The symbols move the points like this.
Q357 * Q974
Q357 ~ Q646
Q357 + Q517
Q357 & Q655
Q357 ! Q836
Q357 % Q179
Q121 * Q698
Q121 ~ Q237
Q121 + Q628
Q121 & Q770
Q121 ! Q353
Q121 % Q396
Q489 * Q891
Q489 ~ Q583
Q489 + Q704
Q489 & Q179
Q489 ! Q724
Q489 % Q120
Q189 * Q489
Q189 ~ Q704
Q189 + Q219
Q189 & Q974
Q189 ! Q886
Q189 % Q891
Q655 * Q906
Q655 ~ Q728
Q655 + Q784
Q655 & Q918
Q655 ! Q204
Q655 % Q836
Q836 * Q388
Q836 ~ Q974
Q836 + Q357
Q836 & Q204
Q836 ! Q444
Q836 % Q361
Q254 * Q177
Q254 ~ Q204
Q254 + Q303
Q254 & Q932
Q254 ! Q784
Q254 % Q517
Q780 * Q49
Q780 ~ Q353
Q780 + Q18
Q780 & Q891
Q780 ! Q628
Q780 % Q72
Q637 * Q780
Q637 ~ Q18
Q637 + Q770
Q637 & Q489
Q637 ! Q120
Q637 % Q49
Q13 * Q412
Q13 ~ Q918
Q13 + Q797
Q13 & Q640
Q13 ! Q932
Q13 % Q254
Q204 * Q934
Q204 ~ Q906
Q204 + Q655
Q204 & Q412
Q204 ! Q177
Q204 % Q444
Q591 * Q447
Q591 ~ Q640
Q591 + Q477
Q591 & Q237
Q591 ! Q535
Q591 % Q956
Q120 * Q628
Q120 ~ Q780
Q120 + Q637
Q120 & Q724
Q120 ! Q262
Q120 % Q237
Q94 * Q850
Q94 ~ Q724
Q94 + Q886
Q94 & Q758
Q94 ! Q704
Q94 % Q770
Q956 * Q360
Q956 ~ Q932
Q956 + Q581
Q956 & Q535
Q956 ! Q797
Q956 % Q576
Q262 * Q121
Q262 ~ Q628
Q262 + Q120
Q262 & Q850
Q262 ! Q18
Q262 % Q698
Q698 * Q396
Q698 ~ Q754
Q698 + Q237
Q698 & Q18
Q698 ! Q411
Q698 % Q809
Q640 * Q581
Q640 ~ Q565
Q640 + Q809
Q640 & Q72
Q640 ! Q447
Q640 % Q932
Q411 * Q477
Q411 ~ Q396
Q411 + Q698
Q411 & Q780
Q411 ! Q72
Q411 % Q640
Q18 * Q353
Q18 ~ Q121
Q18 + Q262
Q18 & Q583
Q18 ! Q780
Q18 % Q411
Q784 * Q728
Q784 ~ Q177
Q784 + Q254
Q784 & Q360
Q784 ! Q655
Q784 % Q357
Q754 * Q535
Q754 ~ Q591
Q754 + Q72
Q754 & Q121
Q754 ! Q396
Q754 % Q902
Q809 * Q565
Q809 ~ Q902
Q809 + Q535
Q809 & Q411
Q809 ! Q640
Q809 % Q13
Q704 * Q583
Q704 ~ Q850
Q704 + Q94
Q704 & Q137
Q704 ! Q489
Q704 % Q637
Q728 * Q357
Q728 ~ Q517
Q728 + Q177
Q728 & Q576
Q728 ! Q906
Q728 % Q974
Q137 * Q189
Q137 ~ Q219
Q137 + Q758
Q137 & Q357
Q137 ! Q179
Q137 % Q489
Q628 * Q237
Q628 ~ Q49
Q628 + Q780
Q628 & Q842
Q628 ! Q121
Q628 % Q754
Q444 * Q758
Q444 ~ Q388
Q444 + Q836
Q444 & Q177
Q444 ! Q646
Q444 % Q219
Q360 * Q576
Q360 ~ Q457
Q360 + Q932
Q360 & Q902
Q360 ! Q918
Q360 % Q655
Q842 * Q262
Q842 ~ Q120
Q842 + Q891
Q842 & Q94
Q842 ! Q770
Q842 % Q121
Q303 * Q204
Q303 ~ Q655
Q303 + Q576
Q303 & Q13
Q303 ! Q254
Q303 % Q934
Q179 * Q886
Q179 ~ Q189
Q179 + Q137
Q179 & Q836
Q179 ! Q361
Q179 % Q724
Q583 * Q637
Q583 ~ Q770
Q583 + Q850
Q583 & Q189
Q583 ! Q891
Q583 % Q780
Q565 * Q13
Q565 ~ Q797
Q565 + Q902
Q565 & Q477
Q565 ! Q581
Q565 % Q412
Q886 * Q724
Q886 ~ Q489
Q886 + Q189
Q886 & Q388
Q886 ! Q94
Q886 % Q842
Q219 * Q704
Q219 ~ Q94
Q219 + Q361
Q219 & Q646
Q219 ! Q189
Q219 % Q583
Q770 * Q18
Q770 ~ Q262
Q770 + Q842
Q770 & Q704
Q770 ! Q637
Q770 % Q353
Q177 * Q517
Q177 ~ Q934
Q177 + Q204
Q177 & Q457
Q177 ! Q728
Q177 % Q646
Q353 * Q411
Q353 ~ Q698
Q353 + Q121
Q353 & Q637
Q353 ! Q49
Q353 % Q477
Q934 * Q444
Q934 ~ Q836
Q934 + Q906
Q934 & Q254
Q934 ! Q517
Q934 % Q758
Q850 * Q770
Q850 ~ Q842
Q850 + Q724
Q850 & Q219
Q850 ! Q583
Q850 % Q18
Q646 * Q137
Q646 ~ Q758
Q646 + Q444
Q646 & Q728
Q646 ! Q974
Q646 % Q189
Q412 * Q254
Q412 ~ Q303
Q412 + Q918
Q412 & Q581
Q412 ! Q457
Q412 % Q177
Q724 * Q842
Q724 ~ Q891
Q724 + Q489
Q724 & Q361
Q724 ! Q850
Q724 % Q262
Q361 * Q94
Q361 ~ Q886
Q361 + Q179
Q361 & Q444
Q361 ! Q219
Q361 % Q850
Q517 * Q646
Q517 ~ Q444
Q517 + Q934
Q517 & Q784
Q517 ! Q357
Q517 % Q137
Q447 * Q956
Q447 ~ Q581
Q447 + Q640
Q447 & Q754
Q447 ! Q902
Q447 % Q360
Q974 * Q179
Q974 ~ Q137
Q974 + Q646
Q974 & Q906
Q974 ! Q388
Q974 % Q886
Q535 * Q902
Q535 ~ Q447
Q535 + Q591
Q535 & Q698
Q535 ! Q809
Q535 % Q797
Q581 * Q932
Q581 ~ Q13
Q581 + Q565
Q581 & Q591
Q581 ! Q956
Q581 % Q457
Q49 * Q72
Q49 ~ Q411
Q49 + Q353
Q49 & Q120
Q49 ! Q237
Q49 % Q591
Q891 * Q120
Q891 ~ Q637
Q891 + Q583
Q891 & Q886
Q891 ! Q842
Q891 % Q628
Q72 * Q591
Q72 ~ Q477
Q72 + Q411
Q72 & Q628
Q72 ! Q754
Q72 % Q447
Q457 * Q784
Q457 ~ Q254
Q457 + Q412
Q457 & Q956
Q457 ! Q576
Q457 % Q728
Q906 * Q836
Q906 ~ Q357
Q906 + Q728
Q906 & Q303
Q906 ! Q934
Q906 % Q388
Q576 * Q655
Q576 ~ Q784
Q576 + Q457
Q576 & Q797
Q576 ! Q303
Q576 % Q906
Q237 * Q754
Q237 ~ Q72
Q237 + Q49
Q237 & Q262
Q237 ! Q698
Q237 % Q535
Q797 * Q918
Q797 ~ Q360
Q797 + Q956
Q797 & Q809
Q797 ! Q13
Q797 % Q303
Q388 * Q361
Q388 ~ Q179
Q388 + Q974
Q388 & Q934
Q388 ! Q758
Q388 % Q94
Q932 * Q457
Q932 ~ Q412
Q932 + Q13
Q932 & Q447
Q932 ! Q360
Q932 % Q784
Q758 * Q219
Q758 ~ Q361
Q758 + Q388
Q758 & Q517
Q758 ! Q137
Q758 % Q704
Q396 * Q809
Q396 ~ Q535
Q396 + Q754
Q396 & Q353
Q396 ! Q477
Q396 % Q565
Q477 * Q640
Q477 ~ Q809
Q477 + Q396
Q477 & Q49
Q477 ! Q591
Q477 % Q581
Q918 * Q303
Q918 ~ Q576
Q918 + Q360
Q918 & Q565
Q918 ! Q412
Q918 % Q204
Q902 * Q797
Q902 ~ Q956
Q902 + Q447
Q902 & Q396
Q902 ! Q565
Q902 % Q918

The rows follow the links: the fewer symbols apart two points are, the more alike their rows tend to be.

Each row is also shifted at random along 4 hidden directions that mean nothing.

Some points, each with a row of numbers:
Q770 [18, -17, -13, -18, 11, 5, -11, -17, 4, -5, -1, -21, -32, 16, -22, -2, -23, 20, -26, 21, 3, -5, -15, 28, -11, 3, -23, 2, -10, -21, 12, -15, -6, -5, -4, -9, 0, 17, -4, 12, -9, 1, 7, -2, 16, -2, 4, 5, -6, 2, -15, 21]
Q902 [2, 9, 16, -2, -9, 6, 14, -2, 6, -8, 2, 7, -7, -25, 26, 14, -26, -23, 10, 6, 13, -1, -9, -16, 28, -5, -6, 16, 11, 16, 6, 4, 3, -16, 10, -7, 18, -23, 11, -13, -10, -12, -7, -15, -17, 5, -7, 0, 15, -14, -1, -22]
Q120 [32, -10, -27, -6, 15, 2, -12, -17, 1, -1, 20, -27, -4, 9, -20, -8, -14, 15, -5, -4, 12, -6, 2, 13, -18, 1, -17, 11, -1, -5, -10, 5, -15, -17, 4, -18, 7, 0, 5, 7, 1, 5, 33, 1, -4, -17, -16, -6, 17, -9, -6, 20]
Q583 [27, -17, -6, -21, 1, 0, 1, -25, 6, 7, 1, 3, -38, 20, -1, -7, -16, 24, -18, 28, 4, 11, -32, 16, -8, 15, -24, -13, -21, -18, -4, -6, -19, 3, -1, -8, -2, 19, -15, 0, -21, 10, -8, -11, 3, 13, 10, 5, 10, -11, -28, 10]
Q18 [41, -10, -28, 0, 17, 3, -14, -15, -4, 0, 22, -24, 8, 6, -15, -5, -7, 14, -1, -30, 16, -3, 3, 7, -10, -4, -13, 9, 9, 3, -21, 10, -16, -26, 9, -19, 8, -13, 11, 5, 3, 7, 43, 2, -10, -27, -6, -7, 15, -11, -9, 8]
Q94 [6, 8, -5, -7, -2, -5, 8, 15, -5, 11, 29, 0, 14, 21, -3, -24, -12, 17, -3, -16, -1, 27, 3, 8, -19, 6, -6, -17, -16, -4, -25, 0, -20, 30, -3, -4, -14, -4, -15, -10, -14, 16, 19, 17, -27, 4, -2, -26, 2, 3, -1, 15]
Q565 [-40, 7, 19, -10, -5, 4, 17, 10, -2, -21, -4, -8, -18, -29, 5, 21, -35, -23, -15, -11, 2, -7, -12, 11, 25, -10, 1, 25, 11, 10, 14, -25, 13, -8, 1, -3, 0, -21, 12, -7, 5, -15, -17, -7, 1, 15, 7, 5, -20, 8, 0, -22]
Q934 [-62, 9, -16, 22, 3, -5, -13, 5, -4, -2, -8, 2, 11, 6, -10, 2, 32, 2, 1, -4, -10, -3, 11, -10, 2, 15, 8, -11, 11, -1, -3, 11, 5, -5, -1, 5, -12, 9, -18, -2, 8, 0, -22, 0, 3, 0, -25, -5, -4, 5, 5, 10]
Q396 [-15, -6, 9, -3, -9, 13, 26, 1, -14, -8, -10, 3, 8, -22, 18, 12, -25, -9, 19, -16, 29, -14, -12, 12, 7, 8, 9, -3, 8, -5, 2, -8, 13, -14, -5, -2, 6, -27, 17, 6, 6, -20, 5, 11, 13, -11, 28, -2, 0, 2, -8, -8]
Q517 [-27, 4, -13, 20, 9, -10, -15, 0, 11, 7, -4, 6, 4, 9, 4, 5, 40, 0, 2, -8, -7, -2, -1, -21, 13, 14, 8, -19, 2, 8, -1, 17, 0, -15, -1, 1, -14, 13, -23, -1, -11, 5, -23, -9, -4, -4, -25, 1, -3, -1, -6, 0]
Q361 [16, 3, 10, -9, -5, -21, -3, 5, 20, 30, 1, 22, 1, 23, 16, -16, 10, 5, 4, 20, -7, 28, -4, -10, -3, -8, -6, -22, -26, -1, 4, 6, -10, 28, 3, 10, -3, 19, -16, 5, -25, 31, -4, 6, -7, 0, 11, 9, 8, -13, -17, 2]
Q655 [-12, 0, -3, 16, -9, 6, -4, -9, -7, -3, -14, 17, -7, 3, -3, 7, 37, 2, 8, 17, -17, -5, 4, -17, -6, 11, 12, -12, 7, 1, -11, 11, 1, 1, -4, 6, -10, 19, -9, -13, 15, -13, -32, -11, 11, 18, -15, 1, -2, 4, 15, -5]
Q411 [23, -12, 1, -1, -3, 13, 14, -9, -9, 2, -11, 5, 17, -9, 10, 3, -9, -3, 25, -3, 24, -14, -2, 6, -4, 0, 6, -2, 5, -4, 8, -2, 13, -13, -1, -1, 14, -15, 21, 16, 6, -11, 19, 13, 19, -24, 28, 6, 6, -2, -7, 1]
Q698 [-12, -8, -5, 1, -7, 7, 12, -15, -20, -3, 4, -1, 34, -12, 4, 0, -10, 3, 37, -21, 34, -2, 9, 6, -16, 0, 6, -4, 12, 0, -19, 8, -1, -15, 6, -7, 18, -28, 27, 9, 24, -7, 38, 17, 5, -26, 19, -5, 22, -10, -2, -6]
Q724 [-15, 2, -11, -17, 3, 3, 8, 7, -12, -5, 23, -17, 6, 17, -23, -23, -29, 24, -10, -5, 0, 12, 3, 27, -27, 13, -10, -9, -13, -14, -15, -11, -13, 25, -3, -7, -11, -2, -10, -8, -4, 3, 18, 15, -15, 7, -11, -31, -5, 9, 3, 25]
Q754 [10, -6, 8, -9, -9, 12, 19, -14, -1, -1, -14, 9, 22, -10, 13, 8, -17, -6, 37, 36, 25, -16, 5, -1, -10, 10, 0, -4, 9, -14, 19, 9, 20, -2, 3, 8, 29, -6, 19, 14, 8, -18, 19, 10, 20, -20, 23, 8, 21, -17, 3, -1]
Q444 [-59, 9, -12, 11, 9, -14, -15, 12, 12, 12, 2, 3, 18, 12, -6, -4, 29, 2, 4, 0, -6, 6, 22, -11, -2, 1, 3, -10, 0, 3, 10, 15, 1, 2, 3, 11, -1, 5, -21, 6, -2, 17, -2, 4, -7, -10, -24, 0, -1, -3, 4, 5]
Q780 [2, -23, -19, -8, 15, 1, -8, -14, -8, -5, 5, -31, -11, -1, -24, 5, -16, 13, -20, -26, 14, -11, -6, 32, -10, -12, -2, 11, -3, -8, -3, -21, 1, -18, -2, -7, 1, -6, 10, 19, 14, 3, 25, 9, 21, -19, 20, 4, -13, 14, -9, 11]
Q137 [2, 11, 0, -2, 6, -19, -10, 29, 17, 20, 13, -2, 22, 21, -4, -18, 13, 2, -3, -11, -16, 17, 19, -5, -7, -13, 2, -17, -17, 5, 13, 5, 0, 23, -3, 10, -10, 5, -16, 8, -18, 28, 10, 17, -18, -14, -9, -11, -12, 3, 1, 16]
Q646 [-15, 14, -10, 15, 11, -22, -18, 9, 20, 19, -1, 8, 16, 13, 5, -7, 34, 2, 5, -2, -6, 9, 14, -23, 8, 0, 1, -14, -5, 6, 4, 22, -6, 1, 6, 5, -1, 7, -21, 10, -20, 28, -4, -4, -16, -15, -19, 6, 6, -11, -6, 3]
Q13 [41, 7, 19, 7, -6, -1, -3, 6, 6, -5, 6, 3, -14, -21, 14, 11, 1, -23, -8, -14, -11, 5, -2, -24, 27, -18, 3, 25, 11, 31, -9, 3, -2, -8, 8, -8, -1, -13, 13, -21, -1, -3, -13, -21, -19, 18, -7, 4, 0, -5, 9, -25]
Q457 [20, -1, 16, 2, -12, 3, -8, -7, -7, -4, -15, 12, -15, -10, -4, 7, 24, -8, -5, 31, -24, -6, 10, -19, -1, -12, 7, 15, 8, 7, 4, 2, 5, 14, 1, 7, 1, 22, 11, -15, 21, -8, -26, -17, 14, 31, -2, 15, -2, 4, 25, -13]

Start here and follow the symbols in turn, left to right. Where do you end up?
Answers are names.
[27, 0, 19, 5, -11, 0, -6, 1, -2, -8, -10, 11, -16, -14, 0, 7, 21, -13, -14, 7, -23, -3, 3, -17, 5, -20, 10, 17, 7, 12, -5, -4, 4, 8, 2, 7, -6, 9, 12, -14, 19, -7, -23, -14, 7, 29, -1, 13, -10, 8, 19, -17]
+ !: Q412
[3, 10, 18, -7, -4, 2, 1, 9, 3, -17, -3, -9, -10, -19, 1, 10, -19, -22, -13, 8, -13, -6, 14, -10, 14, -20, 3, 37, 13, 15, 19, -9, 13, 6, 6, 0, 7, -7, 14, -16, 12, -8, -10, -10, -3, 19, -11, 7, -9, 3, 18, -15]
+ ~ %: Q784
[5, -7, -16, -11, 5, 3, -2, -18, -5, -1, 21, -11, -14, 17, -9, -13, -23, 23, -9, -1, 11, 10, -13, 16, -13, 11, -18, -2, -10, -10, -27, -2, -28, -5, -1, -16, -3, -5, -9, -6, -6, 2, 14, -4, -13, 3, -6, -13, 17, -4, -17, 10]
~ % &: Q120
[13, -21, -22, -6, 12, 5, -11, -23, -4, -2, 10, -18, -11, 7, -19, -1, -13, 19, -10, -15, 16, -1, -12, 17, -9, -3, -18, 8, -3, -5, -15, -7, -18, -22, 2, -13, 5, -5, 8, 9, 5, 7, 22, 2, 5, -15, 6, 4, 9, -2, -16, 6]
% !: Q411
[2, -19, -19, -12, 7, 3, -10, -29, -4, -1, 8, -13, -20, 10, -17, -6, -19, 22, -11, 14, 15, 3, -8, 16, -14, 6, -21, 8, -7, -17, -8, -2, -22, -12, 4, -13, 14, 6, 4, 5, 1, 9, 17, -5, 6, -6, 1, 5, 19, -14, -19, 9]
~ ! + !: Q780
[-23, -12, -5, -21, -13, -1, 5, -29, -6, 3, 6, 8, -27, 18, 3, -11, -23, 24, -5, 23, 14, 26, -28, 17, -9, 10, -20, -16, -20, -18, -21, -6, -30, 6, -1, -10, 1, 9, -13, -11, -11, 13, -4, -6, -3, 16, 12, 4, 23, -12, -30, 2]
! ~: Q770
[5, 10, 15, 8, -12, 5, -2, 6, -9, -11, 6, 1, -7, -22, 3, 9, 5, -16, -9, -28, -14, 8, 4, -18, 14, -23, 10, 23, 14, 26, -22, -6, -6, -7, 5, -5, -7, -12, 15, -23, 19, -6, -14, -10, -12, 25, -6, 2, -4, 3, 19, -25]
~ ~ &: Q932
[17, 0, 8, -3, -5, 12, 27, 5, -3, -6, -3, 6, 17, -17, 21, 5, -20, -13, 26, 8, 25, -17, -1, 2, 4, 15, 1, 0, 9, -1, 19, 3, 20, -12, -3, 0, 15, -19, 17, 8, -6, -22, 13, 11, 4, -17, 13, -8, 3, -7, 1, -3]
* ~: Q565
[-4, 4, 19, -8, -8, 2, -5, -2, 2, -13, -14, -1, -14, -16, -4, 5, -5, -20, -8, 38, -19, -5, 20, -12, 2, -23, 4, 33, 9, 6, 17, -4, 11, 16, 5, 9, 15, 8, 15, -8, 18, -4, -14, -10, 13, 25, -2, 17, -2, 0, 28, -16]
* + !: Q457
[-15, -2, 11, 9, -12, 6, -3, -3, -17, -10, -19, 11, -13, -11, -7, 8, 23, -2, -5, 4, -22, -2, 3, -4, -3, -4, 17, 6, 8, 5, -11, -6, 6, 9, -6, 9, -13, 14, 5, -15, 28, -17, -34, -9, 19, 32, -1, 9, -15, 18, 20, -11]
~ ~: Q728
[36, 4, 11, 16, -16, 1, -6, -8, -9, 0, 0, 18, -1, -9, 6, 6, 38, -7, 9, 0, -18, 5, 8, -31, 3, -2, 9, 6, 9, 18, -24, 17, -11, 2, 4, 3, -5, 7, 8, -21, 16, -8, -22, -18, -8, 27, -12, 4, 12, -5, 18, -20]
% &: Q303
[9, 12, -11, 26, 11, 12, -5, 22, -10, -9, -4, -5, 14, 1, -16, 3, 37, -2, -5, -18, -26, -18, 18, -11, -4, 18, 17, -8, 11, 6, -9, 11, 9, 1, -10, 1, -27, 14, -10, -8, 6, -25, -15, -1, -3, 6, -32, -22, -20, 22, 25, 15]
+ * !: Q934
[-2, -18, -7, -2, 2, 6, 4, -12, -14, -2, -5, -11, 10, -7, -8, 2, -12, 7, 12, -18, 25, -10, 0, 20, -15, -9, 4, 2, 3, -7, -3, -9, 3, -12, 5, 1, 11, -13, 25, 14, 20, -5, 28, 16, 21, -22, 30, 6, 3, 3, -5, 2]
! ~ %: Q447
[-18, -3, 1, -23, -6, -2, 7, -7, -6, 3, 6, 1, -16, 22, -10, -14, -24, 19, -4, 29, -1, 17, -11, 27, -22, 7, -12, -14, -20, -27, 0, -17, -12, 30, -5, 2, 0, 15, -14, -4, -10, 8, -2, 10, 1, 18, 11, -3, 4, 1, -8, 15]
+ % +: Q770
[7, -1, 16, -3, -9, 8, 29, -2, 0, -5, -13, 11, -2, -19, 27, 13, -28, -17, 14, 5, 25, -14, -21, 0, 20, 12, 1, -3, 3, -3, 12, -3, 17, -17, -2, 1, 10, -17, 12, 2, -7, -20, -6, -3, 9, -4, 22, 5, 5, -7, -14, -14]
& !: Q698
[3, 11, 17, -4, -7, 4, 7, 3, 5, -16, 1, -2, -13, -25, 14, 13, -19, -27, -8, -4, 0, 0, -4, -13, 27, -14, -1, 29, 13, 21, 9, -7, 9, -9, 3, -10, 5, -19, 11, -13, -6, -10, -8, -16, -11, 12, -7, 5, -3, -5, 2, -21]
~ ! + +: Q797
[-17, 11, -13, 17, 20, -11, -15, 25, 20, 7, -5, -10, 14, 17, -8, 1, 32, -5, -12, -4, -17, -9, 16, -7, 6, 6, 10, -10, -3, 2, 23, 7, 13, 3, -7, 9, -14, 16, -24, 13, -13, 9, -9, 3, -5, -18, -26, -4, -18, 10, 7, 17]
! + +: Q357
[41, 11, 13, 6, -3, 13, 25, 14, 9, -7, 6, 4, 8, -21, 26, 8, -23, -19, 14, -17, 19, -13, -10, -11, 27, 12, -1, 6, 15, 16, 8, 7, 14, -20, -1, -6, 4, -29, 6, -3, -19, -23, 7, -5, -20, -14, -5, -15, 4, -8, -5, -11]
% ! % +: Q254
[-21, 6, 6, -15, -5, -10, 6, 11, -2, 8, 14, 2, 6, 16, -4, -22, -13, 17, -4, 4, -4, 27, 3, 18, -17, 0, -3, -17, -22, -15, -5, -7, -13, 33, -4, 4, -9, 6, -15, -5, -8, 19, 4, 18, -12, 4, 5, -15, -5, 6, -2, 13]
~ ~ !: Q891
